Below are the code and all the weights of a small trained network. Each question names an input and a class and asks about switching units off, where a switched-off unit gives its printed mean instead of its output.

import numpy as np


def w(rows, s, z=0):
    codes = np.array(rows[::2]) - 128.0
    scale = np.full(codes.shape[1], s)
    scale[-1] = z or s
    return codes * scale


def f(y):
    return y / 2 * (1 + np.tanh(0.7978845608 * (y + 0.044715 * y**3)))


def log_softmax(a):
    a = a - a.max(-1, keepdims=True)
    return a - np.log(np.exp(a).sum(-1, keepdims=True))


def net(x, mask):
    res = np.array(x, float).reshape(1, 7) / 4 @ E
    y = f(res @ A[0][:, :-1].T + A[0][:, -1])
    res = res + np.where(mask, y, B[0][:, -1]) @ B[0][:, :-1]
    return log_softmax(res[-1] @ U[:, :-1].T + U[:, -1])


A, B = {}, {}
E = w([
[128,131,125,134,126],'x0',
[131,122,140,110,132],'x1',
[126,133,117,142,125],'x2',
[160,107,32,89,107],'x3',
[138,55,136,156,190],'x4',
[8,106,106,105,136],'x5',
[131,128,137,114,132],'x6',
],0.015)
A[0] = w([
[129,224,180,111,34,111],'N1',
[78,204,55,135,154,138],'N2',
[100,137,87,71,38,106],'N3',
[215,166,107,122,73,1],'N4',
[176,102,164,121,134,120],'N5',
[92,107,167,156,181,46],'N6',
[177,90,183,200,149,136],'N7',
[101,143,68,47,97,103],'N8',
[187,87,45,84,161,141],'N9',
[173,193,129,120,111,129],'N10',
[152,67,79,121,167,108],'N11',
[254,163,129,132,69,68],'N12',
[175,127,167,203,150,128],'N13',
[216,131,194,186,171,147],'N14',
[69,94,139,143,128,102],'N15',
[176,43,51,124,111,145],'N16',
[220,139,131,113,80,213],'N17',
],0.0084,0.007)
B[0] = w([
[58,212,222,192,175,222],'N1',
[125,113,137,95,77,177],'N2',
[160,69,76,55,117,194],'N3',
[15,95,227,82,3,178],'N4',
[159,128,87,107,169,160],'N5',
[169,185,100,146,197,158],'N6',
[215,133,83,91,138,218],'N7',
[187,73,71,85,97,193],'N8',
[50,155,220,141,135,224],'N9',
[98,172,151,167,135,184],'N10',
[47,133,215,165,175,175],'N11',
[35,95,232,125,115,236],'N12',
[203,113,74,90,89,205],'N13',
[215,109,22,108,130,254],'N14',
[81,173,207,168,184,166],'N15',
[49,132,201,139,141,223],'N16',
[120,238,151,201,231,251],'N17',
],0.006,0.0085)
U = w([
[116,194,189,202,195,195],'0',
[35,146,218,111,52,208],'1',
[225,113,2,28,67,1],'2',
],0.0092,0.0008)

Each question gives the input, the list of numbers given to net, and the class t.
The units are the neurons (one row each of A and B). Each row of codes is followed by its name. A weight is (code - 128) times the scale printed after its matrix; where a second scale follows, it is the last column's (A, B and U).
mask holds one flag per neuron, in row order. A switched-off neuron (its flag False) gives its mean, the last column of its row in B, instead of its output. The means were averaged over made-up inputs and are rounded, as every weight is.
A unit's drop is (log p(t) with every unit on - log p(t) with that unit switched off) / (log p(t) with every unit on - log p(t) with every unit switched off).
The circuit of an input: a set's keep is (log p(t) with only the set's units on - log p(t) with every unit switched off) / (log p(t) with every unit on - log p(t) with every unit switched off). Starting from the 12 units with the biggest drops (on a tie, the unit counted first), units are removed one at a time, each time the one whose removal leaves the highest keep (on an exact tie, the one counted first), for as long as the keep stays at least 0.8.
circuit, biggest first: the units of the circuit, biggest drop first
k most important neurons: the k neurons with the biggest drops, biggest first
drop when u is switched off: that unit's drop, to one decimal
input [-6,-3,-7,-5,4,7,4], class 0: circuit, biggest first => N6
input [-7,-1,7,-8,2,-7,6], class 2: circuit, biggest first => N14, N13
input [-1,6,-8,5,-2,-1,-4], class 1: 2 most important neurons => N14, N9
input [4,-1,5,6,6,4,0], class 1: circuit, biggest first => N17, N16
input [-5,0,4,7,8,0,-5], class 0: 2 most important neurons => N4, N12
input [2,7,4,4,-5,-7,8], class 1: 2 most important neurons => N4, N12
input [-3,-7,8,2,-8,2,4], class 2: 2 most important neurons => N3, N8
input [-2,8,-8,-5,1,-7,2], class 2: 3 most important neurons => N14, N13, N7
input [3,4,7,8,3,-6,1], class 0: drop when N17 is switched off => 0.7
input [4,0,6,-1,5,-4,-2], class 2: drop when N14 is switched off => 0.1
input [-7,1,8,8,3,7,0], class 1: drop when N16 is switched off => 0.2
